Here is a tiny trained network, its code and every weight. The questions are about switching its units off for an input and a class, where a switched-off unit gives its printed mean instead of its output.

import numpy as np


def w(rows, s, z=0):
    codes = np.array(rows[::2]) - 128.0
    scale = np.full(codes.shape[1], s)
    scale[-1] = z or s
    return codes * scale


def norm(h):
    return h / np.sqrt((h * h).mean(-1, keepdims=True) + 1e-5)


def f(y):
    return np.maximum(y, 0)


def log_softmax(a):
    a = a - a.max(-1, keepdims=True)
    return a - np.log(np.exp(a).sum(-1, keepdims=True))


def net(x, mask):
    res = np.array(x, float).reshape(1, 4) / 4 @ E
    u = 0
    for l in range(3):
        y = f(norm(res) @ A[l][:, :-1].T + A[l][:, -1])
        res = res + np.where(mask[u : u + 6], y, B[l][:, -1]) @ B[l][:, :-1]
        u += 6
    return log_softmax(norm(res)[-1] @ U[:, :-1].T + U[:, -1])


A, B = {}, {}
E = w([
[194,136,247,76,30,28,163,115,116,183,176,126],'x0',
[88,187,89,117,138,70,114,73,80,169,108,56],'x1',
[196,134,99,228,76,57,133,50,117,85,185,100],'x2',
[175,219,190,122,108,219,65,66,16,158,170,180],'x3',
],0.011)
A[0] = w([
[119,135,2,53,115,206,155,130,143,156,168,109,136],'L0N1',
[112,139,227,29,110,190,108,117,124,180,164,140,97],'L0N2',
[137,113,171,115,103,191,105,96,120,164,157,137,9],'L0N3',
[131,187,186,147,143,233,104,93,71,173,124,134,46],'L0N4',
[107,46,120,145,121,179,128,147,201,136,153,158,137],'L0N5',
[92,153,221,19,133,148,159,140,135,192,167,129,3],'L0N6',
],0.0095,0.0039)
B[0] = w([
[85,159,169,254,152,85,156,140,106,112,113,108,191],'L0N1',
[161,112,201,148,120,111,164,134,71,110,38,168,255],'L0N2',
[112,237,145,121,170,152,230,207,141,87,181,137,175],'L0N3',
[158,139,56,59,74,199,130,93,155,60,160,175,249],'L0N4',
[198,127,124,142,136,120,137,157,149,29,105,106,203],'L0N5',
[224,86,145,111,91,85,56,124,64,141,24,102,230],'L0N6',
],0.0087,0.0081)
A[1] = w([
[110,132,202,27,128,106,99,155,135,218,99,113,81],'L1N1',
[80,175,75,190,207,176,48,64,71,206,147,100,66],'L1N2',
[105,153,17,115,168,148,101,105,147,108,122,80,42],'L1N3',
[122,130,55,131,128,28,123,68,145,194,163,51,108],'L1N4',
[48,72,82,171,251,180,120,182,157,156,65,129,2],'L1N5',
[97,154,77,143,148,124,112,129,118,90,83,104,151],'L1N6',
],0.016,0.0023)
B[1] = w([
[158,76,164,124,126,104,171,153,30,129,46,127,219],'L1N1',
[115,43,86,235,140,123,88,76,89,182,140,204,225],'L1N2',
[140,88,139,133,194,108,153,106,123,187,47,119,227],'L1N3',
[46,142,176,85,19,163,188,127,163,89,131,107,244],'L1N4',
[148,193,83,56,201,112,110,186,173,84,121,6,245],'L1N5',
[155,155,131,183,156,86,111,88,135,160,134,76,226],'L1N6',
],0.015,0.011)
A[2] = w([
[133,181,255,98,122,128,105,157,160,182,169,175,23],'L2N1',
[133,166,140,161,178,222,140,75,105,161,155,141,108],'L2N2',
[168,44,131,175,150,104,148,167,227,108,167,163,119],'L2N3',
[20,124,156,115,66,158,138,166,142,120,167,106,2],'L2N4',
[122,124,100,90,131,180,138,102,172,131,139,196,160],'L2N5',
[101,179,112,85,124,248,47,122,75,140,219,165,60],'L2N6',
],0.017,0.0017)
B[2] = w([
[102,153,58,156,178,54,125,151,97,216,196,33,209],'L2N1',
[106,171,122,143,118,147,135,97,119,118,129,231,254],'L2N2',
[69,18,126,62,126,204,36,152,135,122,163,162,220],'L2N3',
[91,135,172,168,30,167,178,56,185,125,146,143,232],'L2N4',
[160,189,127,80,130,82,164,129,129,101,158,94,174],'L2N5',
[176,244,88,48,175,202,202,170,214,10,132,204,233],'L2N6',
],0.012,0.0072)
U = w([
[108,30,136,77,123,160,72,176,180,97,212,153,121],'0',
[95,153,156,113,147,118,91,155,165,192,141,176,3],'1',
[64,108,179,130,39,119,195,67,165,125,136,110,175],'2',
[102,141,90,117,234,108,122,157,184,91,72,22,144],'3',
[109,126,89,217,186,124,111,27,93,177,107,181,138],'4',
[182,216,107,89,159,180,154,115,106,75,166,234,155],'5',
[160,146,136,128,119,78,124,125,86,183,248,127,75],'6',
[192,94,197,72,125,83,163,169,36,139,62,139,169],'7',
],0.013,0.0054)

Each question gives the input, the list of numbers given to net, and the class t.
The units are the neurons (one row each of A and B). Each row of codes is followed by its name. A weight is (code - 128) times the scale printed after its matrix; where a second scale follows, it is the last column's (A, B and U).
mask holds one flag per neuron, layer by layer. A switched-off neuron (its flag False) gives its mean, the last column of its row in B, instead of its output. The means were averaged over made-up inputs and are rounded, as every weight is.
A unit's drop is (log p(t) with every unit on - log p(t) with that unit switched off) / (log p(t) with every unit on - log p(t) with every unit switched off).
The circuit of an input: a set's keep is (log p(t) with only the set's units on - log p(t) with every unit switched off) / (log p(t) with every unit on - log p(t) with every unit switched off). Starting from the 12 units with the biggest drops (on a tie, the unit counted first), units are removed one at a time, each time the one whose removal leaves the highest keep (on an exact tie, the one counted first), for as long as the keep stays at least 0.8.
circuit, biggest first: the units of the circuit, biggest drop first
k most important neurons: the k neurons with the biggest drops, biggest first
k most important neurons of layer l: the k neurons of layer l with the biggest drops, biggest first
drop of u: that unit's drop, to one decimal
input [4,6,1,0], class 2: circuit, biggest first : L1N4
input [4,3,-1,-4], class 2: circuit, biggest first : L1N4; L0N2
input [8,4,2,-3], class 2: 3 most important neurons : L1N4; L2N4; L0N2
input [-5,-5,3,2], class 3: 3 most important neurons : L1N2; L0N2; L0N6
input [-1,7,0,0], class 4: 3 most important neurons : L1N2; L1N3; L1N6
input [3,2,1,-1], class 2: circuit, biggest first : L1N4; L0N2
input [-1,-8,-5,0], class 0: 2 most important neurons : L0N5; L2N3
input [1,7,5,6], class 5: 2 most important neurons of layer 1 : L1N1; L1N6
input [-3,4,6,-1], class 2: 2 most important neurons : L1N4; L0N4
input [3,0,-8,-8], class 7: 2 most important neurons of layer 1 : L1N1; L1N6
input [4,-5,5,4], class 6: 2 most important neurons of layer 1 : L1N2; L1N4
input [6,3,0,-4], class 2: 3 most important neurons : L1N4; L0N2; L2N4
input [7,-4,4,-1], class 6: 2 most important neurons of layer 0 : L0N6; L0N4
input [-2,8,-2,0], class 4: circuit, biggest first : L1N2
input [4,6,-8,-8], class 7: drop of L0N6 : 0.1
input [0,-7,1,-4], class 0: drop of L2N3 : 0.2
input [-8,8,4,-2], class 4: drop of L1N2 : 2.7
input [-7,4,1,3], class 4: drop of L1N2 : 1.3
